Here is a tiny trained network, its code and every weight. The questions are about switching its units off for an input and a target symbol, where a switched-off unit gives its printed mean instead of its output.

import numpy as np


def w(rows, s, z=0):
    codes = np.array(rows[::2]) - 128.0
    scale = np.full(codes.shape[1], s)
    scale[-1] = z or s
    return codes * scale


def f(y):
    return np.maximum(y, 0)


def softmax(a):
    e = np.exp(a - a.max(-1, keepdims=True))
    return e / e.sum(-1, keepdims=True)


def log_softmax(a):
    a = a - a.max(-1, keepdims=True)
    return a - np.log(np.exp(a).sum(-1, keepdims=True))


def net(x, mask):
    ids = ['αβδελμξστφψ'.index(c) for c in x.split()]
    T = len(ids)
    res = E[ids] + P[:T]
    u = 0
    for l in range(2):
        q, k, v = (res @ M[l].T for M in (Q, K, V))
        z = softmax(np.where(np.tri(T) > 0, q @ k.T / 3**0.5, -1e9)) @ v
        res = res + np.where(mask[u], z, O[l][:, -1]) @ O[l][:, :-1]
        u += 1
        y = f(res @ A[l][:, :-1].T + A[l][:, -1])
        res = res + np.where(mask[u : u + 12], y, B[l][:, -1]) @ B[l][:, :-1]
        u += 12
    return log_softmax(res[-1] @ U[:, :-1].T + U[:, -1])


Q, K, V, O, A, B = {}, {}, {}, {}, {}, {}
E = w([
[81,107,177,145,77,54,123,185],'α',
[66,166,59,93,47,90,138,134],'β',
[69,111,96,128,107,100,163,166],'δ',
[125,66,215,202,61,65,135,140],'ε',
[192,249,104,147,31,103,195,102],'λ',
[143,84,61,152,112,96,138,56],'μ',
[56,116,84,170,103,151,197,74],'ξ',
[120,12,225,215,142,119,142,94],'σ',
[142,143,117,97,55,89,57,8],'τ',
[91,39,119,110,176,196,172,126],'φ',
[93,164,155,149,82,188,101,19],'ψ',
],0.021)
P = w([
[135,105,80,126,8,180,118,156],'0',
[109,104,91,156,61,142,125,134],'1',
[95,116,92,175,103,119,133,126],'2',
[98,115,106,167,121,112,137,122],'3',
[100,119,118,157,124,111,143,115],'4',
[104,125,121,141,124,113,151,109],'5',
[103,128,133,133,139,113,160,111],'6',
[105,134,138,117,143,111,164,104],'7',
[111,143,135,97,148,119,172,99],'8',
[109,145,137,78,145,121,183,99],'9',
[111,156,149,67,156,117,183,102],'10',
],0.015)
Q[0] = w([
[104,110,132,116,155,110,206,141],'L0H1',
[160,169,138,165,161,147,159,92],'L0H1',
[2,31,115,144,31,18,240,56],'L0H1',
],0.0093)
K[0] = w([
[240,173,161,113,109,70,254,95],'L0H1',
[35,168,173,60,108,128,36,141],'L0H1',
[195,230,227,30,219,121,234,59],'L0H1',
],0.007)
V[0] = w([
[173,157,150,99,78,58,66,70],'L0H1',
[210,119,106,129,146,138,138,114],'L0H1',
[127,81,84,42,150,2,130,219],'L0H1',
],0.0092)
O[0] = w([
[166,152,72,214,158,136,21,176,233],'L0H1',
[145,70,95,135,232,2,154,107,82],'L0H1',
[130,19,113,194,80,51,46,130,2],'L0H1',
],0.012,0.0075)
A[0] = w([
[173,164,184,94,144,172,176,97,59],'L0N1',
[63,180,73,133,133,100,131,153,112],'L0N2',
[123,137,111,51,201,114,113,81,157],'L0N3',
[151,187,96,124,116,2,191,175,125],'L0N4',
[146,81,122,75,44,140,104,151,35],'L0N5',
[161,200,126,163,102,151,66,88,138],'L0N6',
[115,172,90,116,120,96,106,23,127],'L0N7',
[114,84,107,112,91,96,71,111,82],'L0N8',
[94,144,174,76,161,7,133,228,142],'L0N9',
[87,108,76,201,179,206,154,229,253],'L0N10',
[151,109,170,183,40,155,165,157,143],'L0N11',
[87,169,81,25,141,70,116,133,137],'L0N12',
],0.0098,0.0045)
B[0] = w([
[145,95,73,141,152,149,71,119,220],'L0N1',
[134,80,132,125,29,134,114,114,229],'L0N2',
[198,203,105,111,167,127,171,160,172],'L0N3',
[184,103,157,166,145,144,169,60,185],'L0N4',
[127,201,71,80,200,164,88,190,173],'L0N5',
[152,102,150,85,152,112,73,80,248],'L0N6',
[72,102,144,90,108,108,189,121,211],'L0N7',
[147,113,60,93,107,71,114,244,171],'L0N8',
[100,132,39,95,58,114,126,105,153],'L0N9',
[155,135,164,1,115,116,100,80,238],'L0N10',
[172,159,196,141,128,133,151,105,197],'L0N11',
[121,111,167,186,155,158,91,114,193],'L0N12',
],0.0091,0.014)
Q[1] = w([
[117,2,97,228,132,122,242,204],'L1H1',
[46,205,187,73,120,156,108,166],'L1H1',
[66,204,107,144,170,149,2,201],'L1H1',
],0.0054)
K[1] = w([
[90,2,208,69,76,223,115,196],'L1H1',
[133,148,194,146,92,155,155,76],'L1H1',
[168,204,116,143,24,95,112,135],'L1H1',
],0.0075)
V[1] = w([
[227,69,241,223,63,255,78,112],'L1H1',
[236,117,185,120,128,103,172,163],'L1H1',
[160,166,88,99,17,119,194,91],'L1H1',
],0.0067)
O[1] = w([
[118,84,88,231,117,211,89,119,184],'L1H1',
[215,50,2,75,107,175,156,25,122],'L1H1',
[70,156,47,207,242,23,148,121,248],'L1H1',
],0.006,0.012)
A[1] = w([
[128,91,115,128,197,85,85,71,170],'L1N1',
[72,197,98,190,177,174,172,98,105],'L1N2',
[144,177,88,154,82,72,188,73,125],'L1N3',
[83,110,148,140,114,133,139,48,142],'L1N4',
[176,170,104,66,135,115,111,150,98],'L1N5',
[178,122,158,193,120,108,117,132,116],'L1N6',
[124,102,161,97,150,102,64,78,103],'L1N7',
[165,194,75,192,131,105,88,144,4],'L1N8',
[136,85,226,185,157,165,96,180,115],'L1N9',
[99,222,169,115,161,167,121,153,124],'L1N10',
[95,136,153,141,82,132,143,255,113],'L1N11',
[132,167,122,145,72,63,140,107,101],'L1N12',
],0.0097,0.0043)
B[1] = w([
[123,124,177,77,29,130,169,207,250],'L1N1',
[156,169,144,193,116,35,113,182,241],'L1N2',
[121,57,129,141,196,134,112,198,235],'L1N3',
[138,152,199,109,153,194,67,246,220],'L1N4',
[116,71,233,218,160,127,148,80,248],'L1N5',
[120,105,59,97,155,20,129,33,147],'L1N6',
[119,171,161,125,73,138,245,162,231],'L1N7',
[49,89,186,82,243,136,51,76,182],'L1N8',
[149,122,49,79,15,133,150,124,143],'L1N9',
[49,64,61,192,116,94,126,43,208],'L1N10',
[74,230,41,141,92,254,172,147,182],'L1N11',
[141,30,104,76,148,101,105,161,194],'L1N12',
],0.0066,0.013)
U = w([
[185,252,137,133,207,101,61,151,158],'α',
[51,190,95,84,176,42,35,93,3],'β',
[88,242,18,96,88,81,170,129,115],'δ',
[137,146,2,145,75,65,120,33,166],'ε',
[125,73,146,165,201,82,69,65,9],'λ',
[100,76,84,129,160,33,125,102,231],'μ',
[81,164,165,238,144,33,163,153,104],'ξ',
[123,70,154,242,99,153,170,126,117],'σ',
[119,209,153,65,98,57,123,80,170],'τ',
[61,101,207,76,242,127,185,139,104],'φ',
[68,176,139,160,184,65,121,3,171],'ψ',
],0.0063,0.0053)

Each question gives the input, a string of symbols that net reads in full, and the target symbol t.
The units are the heads (3 rows each of Q, K, V and O) and the neurons (one row each of A and B). Each row of codes is followed by its name. A weight is (code - 128) times the scale printed after its matrix; where a second scale follows, it is the last column's (O, A, B and U).
mask holds one flag per unit, layer by layer, with each layer's heads first. A switched-off unit (its flag False) gives its mean, the last column of its rows in O or B, instead of its output. The means were averaged over made-up inputs and are rounded, as every weight is.
A unit's drop is (log p(t) with every unit on - log p(t) with that unit switched off) / (log p(t) with every unit on - log p(t) with every unit switched off).
The circuit of an input: a set's keep is (log p(t) with only the set's units on - log p(t) with every unit switched off) / (log p(t) with every unit on - log p(t) with every unit switched off). Starting from the 12 units with the biggest drops (on a tie, the unit counted first), units are removed one at a time, each time the one whose removal leaves the highest keep (on an exact tie, the one counted first), for as long as the keep stays at least 0.8.
circuit, biggest first: the units of the circuit, biggest drop first
most important unit: the unit with the biggest drop
top k neurons: the k neurons with the biggest drops, biggest first
top k neurons in layer l: the k neurons of layer l with the biggest drops, biggest first
input τ ε φ δ ξ τ β ξ δ, target ξ: top 2 neurons -> [L0N6 L0N10]
input μ μ α, target μ: circuit, biggest first -> [L0H1 L1N12 L0N9]
input φ β μ β β β, target β: top 3 neurons in layer 0 -> [L0N5 L0N10 L0N4]
input ε α σ β σ β ξ, target σ: circuit, biggest first -> [L1H1 L0H1 L0N10 L0N5]
input μ δ β σ ψ μ β ξ μ μ δ, target μ: circuit, biggest first -> [L0H1]
input φ β β δ β λ μ τ φ δ α, target μ: circuit, biggest first -> [L0N9 L1N3 L1H1]
input τ ψ μ ξ β, target ξ: top 4 neurons -> [L0N10 L1N2 L0N12 L0N6]
input δ δ ε, target ε: top 3 neurons -> [L0N11 L1N6 L1N9]
input ψ δ ε ψ μ β β τ β τ α, target τ: top 2 neurons -> [L0N10 L1N7]
input φ δ λ ξ β ψ β ψ τ τ, target α: top 2 neurons in layer 0 -> [L0N4 L0N7]
input α λ ξ ψ, target α: circuit, biggest first -> [L0H1 L1N2]
input μ ε ξ τ β δ, target τ: top 2 neurons -> [L0N10 L1N3]
input δ δ τ φ ε ε, target φ: circuit, biggest first -> [L0H1 L0N2]
input β δ ξ ψ, target ψ: circuit, biggest first -> [L1N10 L0H1]
input λ β α ε, target μ: top 2 neurons in layer 1 -> [L1N6 L1N5]
input μ φ α ξ, target φ: top 2 neurons -> [L0N5 L1N4]
input ξ δ μ, target ξ: top 2 neurons in layer 0 -> [L0N10 L0N6]
input δ ε β β, target ε: top 4 neurons in layer 0 -> [L0N11 L0N1 L0N2 L0N7]
input τ α β α α μ μ ψ μ τ, target ψ: top 2 neurons in layer 0 -> [L0N3 L0N10]
input δ δ ψ δ β μ φ ξ, target φ: circuit, biggest first -> [L0H1]
input σ μ ε δ β ψ, target ψ: circuit, biggest first -> [L0H1 L1N10]
input σ β β, target σ: most important unit -> L0N2
input σ β τ ε β, target τ: top 2 neurons -> [L0N10 L0N6]
input ε β ξ, target ξ: circuit, biggest first -> [L1N2 L1H1 L0N6]
input ε β δ σ φ β β, target φ: top 3 neurons -> [L0N4 L1N4 L0N2]
input ξ β ξ β δ μ μ β ε, target μ: top 3 neurons in layer 1 -> [L1N6 L1N12 L1N9]
input β β ξ ψ δ δ δ α, target δ: top 4 neurons -> [L1N11 L0N1 L1N5 L0N3]
